Each row is followed by its class.
[-100   10  -75  -93  112   20  -73  -82  -71   22  -34  -43   18   45
   33   18 -108  -76  -23  -12   29  112   -8  137    8 -120   13  -49
  -49   26   10 -178    1   93  164 -161  -33  -98]  redut
[ 102  -16  283 -299  325 -330  -18  -34 -156 -410   65  201  606  157
  -32  403   15  345   79 -218  316  403  752  236   88 -392 -237  373
  124 -149  251  521 -237 -423  344  317 -163   11]  mirib
[ 451 -120 -102  291   15  -75  -21  139   20 -446 -147 -362   16 -698
 -356  168 -125  604  107 -383  -52  -87  -56   70  493  -21  363 -177
  191   19  130  558   22 -287  -40   -9  145  216]  vuz
[ -99   90   88  174 -314   28   -5   74   30   36   85    2   -4 -191
 -182 -199    3 -256   46   32 -113  -55 -431   -1 -224 -137   24 -134
 -216   95 -241 -185   70   25  -71 -272   61 -152]  mirib
[  89 -172  -93 -110   11  145  150  -98 -194  -40 -290 -173  156 -449
 -370   42  -78  535  -68  -61   32 -216 -154  336  -43  127  -36 -168
  108  -25  141   82   36  276   88  302  229 -128]  Fod
[ -33 -130 -364  222 -262  180 -100 -102  -71  202 -610 -207  137 -104
 -317   57  -50 -134  249  -23  379  -81   98  115  -57 -104 -310  312
  259 -238  352  -85   97 -249  -35   91 -158 -315]  Rar
[ 263  176 -224 -230   -5  249   -7  -13  176  112   41  299 -356  311
  123 -121  122 -328 -125  -44 -110  -11   19 -230 -250   84  -33   55
  399  -70 -283  -85 -118  120   87   83    3  265]  dotuz
[ 360  350 -381   -4 -651 -177  -92   39  386 -111  -80 -273 -294 -162
  401   74  422  620   31 -113 -472 -239 -382    4    3  -49 -187 -118
 -688 -531  -99 -172   89 -168  136  121 -215  -79]  Vak
[-159  -59  376   12   37  261  -94  145 -257 -368 -267  209  -48 -712
 -105 -203 -562  273 -234 -283  167  -63 -120   -4 -176  -13 -489  -82
  136  173  426 -354  155   14  412 -267  288 -373]  Fod
[ -56   79  -36  -55  -34  -26 -148    3  -41  -20  -19 -153 -129    0
   70  -76 -117   -1  -87  -64   47   19  -62   64  -35  -38   -2 -140
 -108   29  -10 -136   10   51  123 -121  -33  -77]  nabeb
[  64   87  -57  -87  -19  -42  -75  -29  -37   78  -58 -204  -17   27
   60  -22 -100 -139  -20  -17  168   26   -5   69  -16   -7   37 -120
  -51  -53   27 -197   46   62  114 -167  -59  -64]  Fod
[  11   30  -47  -44  -39  -69  -99  -73  -79  111 -149 -218   97  -55
  -53  -28 -124 -153   32   -1   88   13  -15   69   18 -104   -8  -69
    1    2   65 -170  -12  155  181  -14  -48 -129]  redut
[-337 -360   51  117  -64   47  -57  -77 -303  120 -311  220  265   60
 -495   71  -74  251   59 -324  -89  193  -93  -40   11 -418 -519  319
  -18  146   99  218 -146 -262  -33  196  233 -363]  vuz
[-205 -136  197  175 -579 -191  587  253  321 -246  121 -198 -550 -117
  232  396  -37 -217   68  210   51 -258  303 -119  110  143  -64   19
 -211 -560 -120 -101 -423 -259  316 -296 -106  -46]  putum
[ -96   32  135   60 -313 -464  570  391  329  103   58 -266 -339  -28
  488 -275  -25  -13  433  196  211 -123  146  162 -511  248  190 -171
 -186 -584  -25 -377 -342    2  349 -352 -440  210]  putum
[ 129   25 -133  197 -379  108   43 -180  139  198 -287 -156  124 -227
  -18 -244 -175   71   51  163  284   43   16  424 -113   37 -254 -106
   -9 -191   27  -41  -71 -121  -76 -246   31 -155]  fuf
[ -13 -325 -134 -177 -139   85  -85 -115   59  322 -156   13  244  -40
  159 -238   62 -118  172   47  112  206 -136  241  107  -75   -3  193
 -179  225   27 -384    7  -39 -219 -428  -10 -249]  vuz
[-278 -136 -100   30 -309    5  245 -332  108   38  -65  150 -163 -303
  419 -308  223 -248   -1  253  160   66 -220   90 -181  -29  -62   10
 -319  -10 -162 -467  -61   -1    6   15  -41  -25]  Fod
[ -75  144   13  -73   90  -56 -231    4  -71  -17  -13 -171  -25   26
   52  -12 -138    2  -73   -2   57   14   53   49   87   -5   68 -113
 -108   22   63 -119  109  140  141 -109  -43  -66]  redut
[-158   64   42  -31   86  113 -117  -72  -56  -14  -96 -189  -61  -48
   76   22 -175 -130  -26    8  149    7   92  110   39  -21  -17  -96
  -78  -27   69 -242   46   42  181 -190 -116  -98]  redut
[  54   61    3   23  -38  -31  -34  -44   40   42  -20 -233   47  -11
   46   72  -24 -135  -52   13   37   17  -20  161  -20  -94   86  -50
 -106  -18  -88 -195  -41  147  124 -150  -77  -99]  nabeb
[ 535  -19  199  345 -708 -214   26   82   54 -258  305    1   -6 -243
  264 -448   71  872 -191  308  354  -50 -110   67 -280 -291  -21   24
  187 -247  104 -142 -635   27  358  150 -132  -88]  tos
[-624   48  328   52  148 -133   51  374 -333  -49 -451 -227  429 -518
 -240  200 -272 -355  320 -172   70 -309  632 -229  356   84   67  220
  462 -214   78   75  161 -129  425  676  195 -107]  nabeb
[ -23  164   90   11 -195   30   -7 -185  221   59  124  152   89  104
  302 -135  336 -438  190  116 -101 -119  -35   73 -246 -118  -18  219
 -179 -224    9 -264 -157  -73 -145  -76 -152   56]  dotuz
[-244   42 -297  -72  -57  -29   80 -122   79  -18    4  284  -72 -137
  199 -168   10 -180   66   33 -355  -74  -42 -149 -243 -116   49  -47
   12  -89  100   93  100  135  159  389   63  212]  mirib
[-139  145  851  -52  385 -259  414   79  -80 -419  344  289  -56 -198
   28 -259 -135  136  362 -378  -32  -68  474 -164  414  -76  442 -522
 -139   16  419  192   49 -201 -139   71   36  397]  dotuz
[ 261  129  154  219 -200  -49 -223  -34 -170  312 -260 -179  347 -199
 -191 -386  -68 -351  281   40  382  227  185  150  151 -127   36  -79
  -63   25 -163   20  275  -46 -288  -47 -125    9]  dotuz
[-521 -122  533 -270  525  -13 -122 -238 -291  141 -357  402  -25  456
 -290 -111 -154 -328 -316  222  351  324  717  -98 -143  -97  -50  381
  109  152  143   34  265  -42  154   76 -124 -159]  fuf
[ -11   75  -67  -19   20  -19 -145  -39  -72   88 -108 -174    5   -2
    5  -43 -104 -134  -44   75  133   39   16  120   36  -29  -42  -76
  -55    6   53 -192   39   86  110 -180  -82 -104]  tos
[ 102   60  -89 -130  -34 -155  -58  -50   24   13  -19 -180  -23   63
  177 -107  -94   31  -27  -18  148   34    7  106    1    6   14 -121
 -104   -8   67 -285  -50  100  113 -209  -66  -79]  fuf
[-203 -224    4  561   16  240  110  590   -1   89  132 -571 -637 -232
   -8   95 -302  182  -97   -8  -83 -177   84 -105  439  193  404 -366
  189  -22 -185  224 -348   65  268  -53  276  185]  nabeb
[ -18  -16   85  -89    1 -223  177   86  132  141   43 -154  173  286
   72   12  137 -187  -51  227   46   70   60   75  292 -261  -35  -53
  -39  131 -196 -150 -113   32   52 -229 -202 -131]  Rar
[ -93 -214 -114  -44 -272  -33   35 -259   -8  177 -407   43   73   45
 -115  -52  133 -587  160  335  227 -118  -60   82 -295  -89 -198  443
  367 -264  244 -145 -249 -119   35  116 -234 -190]  Disiv
[  78   28  -25  -43  -34   10 -128   -7  -26  103  -99 -276   58   16
   44  119  -34 -122  -45   14  132  -33  -25  181   67  -25   38  -12
   53  -34  -77 -169    4  160   79  -71  -64 -153]  vuz
[-256 -183  -85  149 -126   78 -236 -188   50   98 -307   28  235 -354
 -272  213  -38  176  -73 -173 -262   32 -280   -1  468 -253   28   48
 -145  235   73  314  223  -63 -445  196  215   -1]  tos
[ 305 -356 -159 -287  321 -230 -156 -402 -375  146 -540 -244  508   76
 -149  202  -86 -343  135 -178   77  -62   31  -15 -256  180 -113  452
  166   12  271 -104  261 -207 -263  537   98 -317]  Vak
[ -59   38    0  -41   42 -151  -63  -57  -68   48 -148 -137   25   54
   17   27  -99  -67  -64   30   79   -9   21   80  -22  -86   27   21
   73  -70   61 -130    5  103  174   17  -73 -104]  mirib
[ 104   26  143    3   71  -67  -71  -42   29  -10  -44 -165   45  -83
   81  -21  -93  -46  -55  -46   63   -1  -19  145  -26  -50  142  -52
  -28    5  -88 -171   16  103    1  -88    4  -23]  putum
[-362 -114   31 -147  542  899  140  -74  -15  -24 -196 -116 -195  156
 -172  239  216  160 -218  -17   99 -287  582   22   40  332 -302  263
  735  285 -274  420 -165 -144  297  584 -207   62]  vuz
[ 229  137 -129  -26   44 -189 -117 -113  153  108  -72 -198   66 -254
  -79   -5  -50 -202  194  -52   34 -100  268  -39   76 -130  -82   -9
   28   32 -145 -152  142   91   38  -96 -117  123]  Rar
[   5   19 -302 -234  814   52 -279 -164 -207  136  -39  503  110  745
  -64  257  273  286   76  -58 -250   96  140   55   29   11  -30  537
  356  126  828  -73  104  292   10  351  -45 -210]  dotuz
[  94   65  -28  -32  -25 -130  -92  -28  -10   43  -36 -178  -10    4
   97 -133 -106  -50  -11  -37  167   37   74  101   19  -66   26  -77
 -106   37   57 -259  -11   62   33 -244  -52  -55]  redut
[-145   14  -94    3 -122 -122  301   15   62  195   -6   83    7  229
  -12   81  232   53  -89   15  -35   14   97   51  -54 -152    5  177
  232 -112 -114  208 -316   58  207  144   -4   36]  Rar
[ 112  124   28    9  101  -82  -75  -66   27   57  -78 -113   71   32
   35   56  -16 -139   34   41   95    3  106  127  -46  -89   53   40
   57 -103   70 -244   31   31  109  -38 -106 -103]  nabeb
[-787   -2 -245   63 -297 -139  162  -36 -126  -15 -423 -204   83 -112
  -40  134  -70 -513  238  382   11   33  -55  156 -144  172 -330  207
 -295 -248  136 -228  -60 -243  561  -75 -240 -478]  mirib
[-157 -131  200  180  -31  144  -99  -34 -161  219    9  192 -191 -101
 -148  -76 -173  -12 -265  257 -155    6 -286  -22 -275  -72  -64   64
  282  160 -298   14   11  -35  -20  154  101 -146]  mirib
[ 303  263  332  439 -456 -300 -481  201   90  -77  241  151  624 -410
 -181  -12  -26   48  272  352  143  -20  333   88  184 -399  377  280
  207  -45  122  213  325  218 -256  286 -192  -79]  tos
[-106 -145   23 -268   70  110  -98   -2 -234  564 -123  -48 -318  406
 -196 -109  -13 -273 -122  -72  -43  209 -128 -130  -36  157 -317   -6
  -73  475 -325  -46   62   -2  -82  -72   -7 -272]  putum
[  -3   45  -85  -18  -26  -22 -193  -70  -35   88 -119 -218   18   15
  111   55 -100 -194    7   -6  132   66  -14  129   24 -111  -21  -34
 -125 -142  109 -198  -12   25  114 -150  -58 -106]  Disiv
[-105 -129  226    0  -29  -78  133  172 -119  146 -140  134  388  220
 -240 -280  129 -151  137   91  -94  -75  -12  184 -272 -109   71  219
  333 -139  230  299 -299   21   49  324  178 -160]  redut
[ 346  -84   47  115 -216 -182  306   27 -333  -35  -80  460 -297 -207
 -110 -809   84 -129 -114   34  -63  -38   -5 -107 -627  184 -261   33
   69  183   59   -8 -126 -180 -188  238  283   86]  Rar
[-280 -117   75  -20 -128  170 -147  -59   -8  140 -268  -72  429   23
 -283  142  -74 -376  267  161  375   84  122  233   47 -276  -64  198
 -100 -197   96 -368  -47 -245 -172 -230 -133 -191]  Fod
[  53   93    3  -16  -10  -45  -47  -34    5   53  -70 -204   -5  -79
   81  -16  -79  -93  -25  -73   86  -19  -18  115  -54  -44   43  -69
 -103   -1  -56 -324   16  138  102 -135  -30  -82]  dotuz
[  94  -87   17  -55  -63   21  -17 -227  -95  297 -190    0   77   85
   87 -329   77 -510   92  150  -27  -38  121 -106   28  -67 -203  260
  273   18 -163 -242 -231   15  104   21  -41  -64]  putum
[-292   52 -307 -149  -77   85   89 -230  153   18   63  347 -151  230
  133  -20  273 -362  -55  351  -12   90  -79 -125 -138   31  -73  155
    9  -15 -192  -22  -33   36   25   29 -148  161]  dotuz
[ 109 -220  -63  -52  -22  -18 -280  -49 -356  478 -347 -256  349  -73
 -204  -64  -54 -538  107   93   10   36   78  -73  301    3 -259  199
   -2  152  -76 -111  193  -15 -115  122  226 -360]  fuf
[-519 -241 -359   63 -152  -96  246  227  283 -551 -245 -202  337 -353
  227  129 -102  731 -110 -328   83  120  -91  108  259 -363  310  -58
 -379 -162 -100   89  -20 -435  -14 -281   20  284]  Disiv
[ 537  155  -52  139 -348   83 -115   38  164  257 -117   15  424 -518
 -328  -96  143   18  326  -55   92 -206  147  367  -76  -68  -39  176
  102   -6  119  -14  167   44 -523  -15   95   13]  putum
[-195   28 -123  -32  244 -283 -193 -211 -230  184  -15  433  -85  284
   54 -183   45 -146   30  107 -285  144   68 -218  -56 -167 -108  322
   50   88  285 -140  -25  -97   10   97  -22   28]  Fod
[-184   68  -85  -70   59   40 -152  -81  -32  -14  -99 -100  -19   10
   57   36 -134  -39  -37  -59   54    2   17   73  -24  -48  -38  -50
  -59  -16   56 -155   69   45  127  -40  -49  -83]  Rar
[-697 -397   82 -318  372 -165  165 -325 -246 -384 -183  454 -122  100
  144  651 -103 -547 -149  254  170  491   73    3 -215 -187 -113  580
 -128 -145  156 -340    1 -368  532 -297 -343 -282]  Fod
[  59 -140 -126   21   17 -202 -162  -43 -144  102 -176   26   82   39
  -10 -143  -38   -8   31   43   39  207  128  -98 -110 -180   74  210
  -83   74   67 -174   22 -205  -15  109 -106    4]  vuz
[-522 -395 -237  197   97   69   12 -259 -156  289 -486   77  142 -310
 -427   79   65  -22  324  -77 -269  -75  111  -85   70 -224  -20  376
   80  109    4   97  180 -178 -163  668   60 -103]  tos
[  33   33  204  114   34  235 -293   30 -134  337  -90 -181  412 -344
 -166  107 -178 -340  330  235  219   59  200  259  345  112  102  -47
   -3   27  135  -21  344 -230 -333  -45   17 -185]  Disiv
[  34  -31 -120    2  -37  -75   17 -326 -147  432 -177  268   15   68
   51 -269   82 -455  -65  320 -199  153 -104   10 -228  -75   -1  138
  -49  143 -189 -385  100  -60 -258  175  -12  -54]  Disiv
[  69   46   77  -24   39   62  -81  -46   -2   48  -42 -168  -42   -5
   71   66  -82  -85  -36  -46   89  -23   12   92   42  -12  -28  -75
  -65   -4  -63 -303  -12   26   14 -179  -49  -75]  vuz
[-107 -231   40  118   11   75 -125 -118  185  -40 -104 -213  -40 -178
 -149  126 -171  118  -37  -65   38   99 -239  319   -9 -235   80 -153
 -293   58    3  102   77   26 -147 -347  -30  -75]  Rar
[-119   99  -55 -177  -12  -51  -78 -110  -88   -5 -160 -248    6  -14
   19  -12  -46 -123  -27   12  184  -78  128  158   -2  -39 -122  -32
   -4  -81  114 -122  -39   81  306  -78 -147 -145]  Rar
[ 367  235  -75    4 -137   53 -175 -359   71  104 -205  149 -165 -156
  137  -78   22 -180 -279  108 -140   37   51   88 -253 -168 -133   55
  122 -142   40   39  105   24  130  262  -87   63]  mirib
[ -18 -223  188    7 -182   16  -53  -86  136   11  -94   42  -95  -51
   32  -45 -245 -580   10  141  410  329   47  170 -289 -112 -108  105
  -84  -91 -210  -74 -131 -101  -33 -676 -233   72]  tos
[  40  338   91 -102  -48   68  -68   17  141 -118  123   93  129 -224
  191 -370  171 -432   42  -72  -98 -157   64  -47   33 -125   -3 -159
   33   29 -244  -39    1   72   -3   55  120  262]  Disiv
[  98  142  121  -29   23 -103  -92  -19  -28   33   55 -121   24   53
  109  -57  -29 -230  -25   52   51   -2   91   93    8  -92  -15  -85
  -83  -25   38 -117   -5   63   79 -187  -85  -31]  vuz
[ -12    6   64  -33  -32   44   64   87   16  -57 -121 -245  203 -335
  -69  140 -258 -477   70  334  236   65  -38  208  -44   98   72 -210
 -178 -126  208 -257   71 -182  125 -454 -105  -71]  nabeb
[ 205  114    2 -157   38 -331 -190 -125 -205  113 -124   33  -72  380
 -278  -79  305 -243  -76   84 -197  -50 -181 -181 -140 -162 -157   71
  -80   27   80  151   80  -45 -118  454  -88  -94]  Vak
[ 339 -117 -333   62  195 -164 -484 -312 -216  178 -399 -112  206  331
 -289  428  -70 -832 -247  477  -37  333 -133  403  -89 -216   93  472
  127  -85 -104 -127  214  136  -71 -141  -91 -391]  Fod
[  68    7 -160   39 -170   16  174  -67  260  -28   77   69 -348   25
  299 -142  131 -114  -20    2  -81  -49 -118    4 -104    7 -104  -78
 -225  -29  -87 -278 -156  -63 -152 -292  -60  152]  redut
[ 106   41  -98  -28  -69 -155  -83  -65   -3   31  -74 -164  -51    5
   51   28  -31  -80  -97   79  129   28  -63  115  -28  -62   92  -13
   -3  -34  -42 -151   23   98   61  -80 -103  -51]  mirib
[ 233  279  361  141  229  419 -242 -121  131 -164 -118  165 -364  135
 -275  439    3 -664 -513  126  150  -97  341  -60 -195 -127 -159  395
  443  141 -291   63  436   29 -159 -352 -446    3]  putum
[ 111 -287  210 -134  -89   -4 -104  -84 -266  307 -158  253  288  269
 -299  -89 -209  -47  124  -34  194  362 -237   96 -300   77   60  151
    4  -16  -23 -152  -18 -374 -437  -74  183 -269]  nabeb
